Below are the code and all the weights of a small trained network. Each question names an input and a class and asks about switching units off, where a switched-off unit gives its printed mean instead of its output.

import numpy as np


def w(rows, s, z=0):
    codes = np.array(rows[::2]) - 128.0
    scale = np.full(codes.shape[1], s)
    scale[-1] = z or s
    return codes * scale


def f(y):
    return y / 2 * (1 + np.tanh(0.7978845608 * (y + 0.044715 * y**3)))


def log_softmax(a):
    a = a - a.max(-1, keepdims=True)
    return a - np.log(np.exp(a).sum(-1, keepdims=True))


def net(x, mask):
    res = np.array(x, float).reshape(1, 7) / 4 @ E
    y = f(res @ A[0][:, :-1].T + A[0][:, -1])
    res = res + np.where(mask, y, B[0][:, -1]) @ B[0][:, :-1]
    return log_softmax(res[-1] @ U[:, :-1].T + U[:, -1])


A, B = {}, {}
E = w([
[152,125,122,127,82],'x0',
[173,114,234,2,161],'x1',
[76,128,168,107,187],'x2',
[177,96,215,166,169],'x3',
[16,206,96,67,121],'x4',
[54,39,198,76,78],'x5',
[204,32,47,129,163],'x6',
],0.0061)
A[0] = w([
[166,85,238,170,140,104],'neuron 1',
[104,186,204,1,207,175],'neuron 2',
[119,125,136,136,54,38],'neuron 3',
[124,59,151,132,100,150],'neuron 4',
[81,166,127,102,101,78],'neuron 5',
[58,102,133,244,180,214],'neuron 6',
[144,72,110,101,114,95],'neuron 7',
[102,113,104,122,138,174],'neuron 8',
[119,117,73,121,83,254],'neuron 9',
[124,188,122,149,173,199],'neuron 10',
[54,245,147,155,61,134],'neuron 11',
[210,231,51,175,163,195],'neuron 12',
],0.014,0.0043)
B[0] = w([
[202,116,132,99,220,205],'neuron 1',
[6,104,149,89,165,252],'neuron 2',
[130,122,122,94,98,130],'neuron 3',
[152,161,178,172,85,162],'neuron 4',
[125,105,119,88,133,166],'neuron 5',
[70,151,31,158,151,202],'neuron 6',
[113,161,168,177,81,148],'neuron 7',
[106,136,113,128,140,148],'neuron 8',
[70,129,74,130,125,187],'neuron 9',
[111,131,150,175,77,176],'neuron 10',
[115,120,124,105,5,226],'neuron 11',
[94,155,54,188,120,249],'neuron 12',
],0.026,0.012)
U = w([
[87,148,65,228,100,255],'0',
[70,73,148,79,64,54],'1',
[71,79,151,125,253,179],'2',
[191,90,146,143,178,54],'3',
[182,85,208,124,84,50],'4',
],0.0081,0.003)

Each question gives the input, the list of numbers given to net, and the class t.
The units are the neurons (one row each of A and B). Each row of codes is followed by its name. A weight is (code - 128) times the scale printed after its matrix; where a second scale follows, it is the last column's (A, B and U).
mask holds one flag per neuron, in row order. A switched-off neuron (its flag False) gives its mean, the last column of its row in B, instead of its output. The means were averaged over made-up inputs and are rounded, as every weight is.
A unit's drop is (log p(t) with every unit on - log p(t) with that unit switched off) / (log p(t) with every unit on - log p(t) with every unit switched off).
The circuit of an input: a set's keep is (log p(t) with only the set's units on - log p(t) with every unit switched off) / (log p(t) with every unit on - log p(t) with every unit switched off). Starting from all 12 units, units are removed one at a time, each time the one whose removal leaves the highest keep (on an exact tie, the one counted first), for as long as the keep stays at least 0.8.
units of the circuit, in order: the units of the circuit, biggest drop first
top k neurons: the k neurons with the biggest drops, biggest first
drop when u is switched off: that unit's drop, to one decimal
input [-5,7,-6,3,6,1,-3], class 1: top neuron => (neuron 1)
input [5,6,0,-5,-6,-1,4], class 4: top 2 neurons => (neuron 12; neuron 6)
input [7,-1,-2,8,-5,5,0], class 3: units of the circuit, in order => (neuron 1; neuron 2)
input [2,-1,-7,7,4,8,1], class 4: units of the circuit, in order => (neuron 12; neuron 2; neuron 6)
input [-2,1,-4,0,-1,4,3], class 4: units of the circuit, in order => (neuron 12; neuron 6; neuron 2)
input [0,-2,0,-6,-1,8,-1], class 1: top 3 neurons => (neuron 12; neuron 6; neuron 3)
input [-4,1,-4,-2,-6,2,-2], class 3: units of the circuit, in order => (neuron 2; neuron 11; neuron 12)
input [5,7,-7,3,1,7,-8], class 2: top 4 neurons => (neuron 1; neuron 2; neuron 10; neuron 7)
input [8,-1,6,6,-4,3,6], class 3: units of the circuit, in order => (neuron 2; neuron 1)
input [4,4,-4,4,-2,-4,-1], class 2: top 3 neurons => (neuron 11; neuron 1; neuron 4)
input [-2,1,7,-1,8,4,3], class 1: top 3 neurons => (neuron 1; neuron 6; neuron 12)
input [5,2,-6,7,-7,8,1], class 3: top 2 neurons => (neuron 1; neuron 11)
input [-8,1,2,-8,-3,4,1], class 2: top 3 neurons => (neuron 11; neuron 12; neuron 10)
input [3,7,2,5,4,-3,-4], class 2: units of the circuit, in order => (neuron 2)
input [-4,-6,0,-3,1,8,-8], class 1: top 2 neurons => (neuron 11; neuron 12)
input [-4,2,8,1,-8,3,2], class 2: drop when neuron 11 is switched off => 0.1
input [7,1,7,6,-6,-3,3], class 3: drop when neuron 2 is switched off => 0.4
input [6,0,-5,3,2,1,-3], class 1: drop when neuron 12 is switched off => 0.6
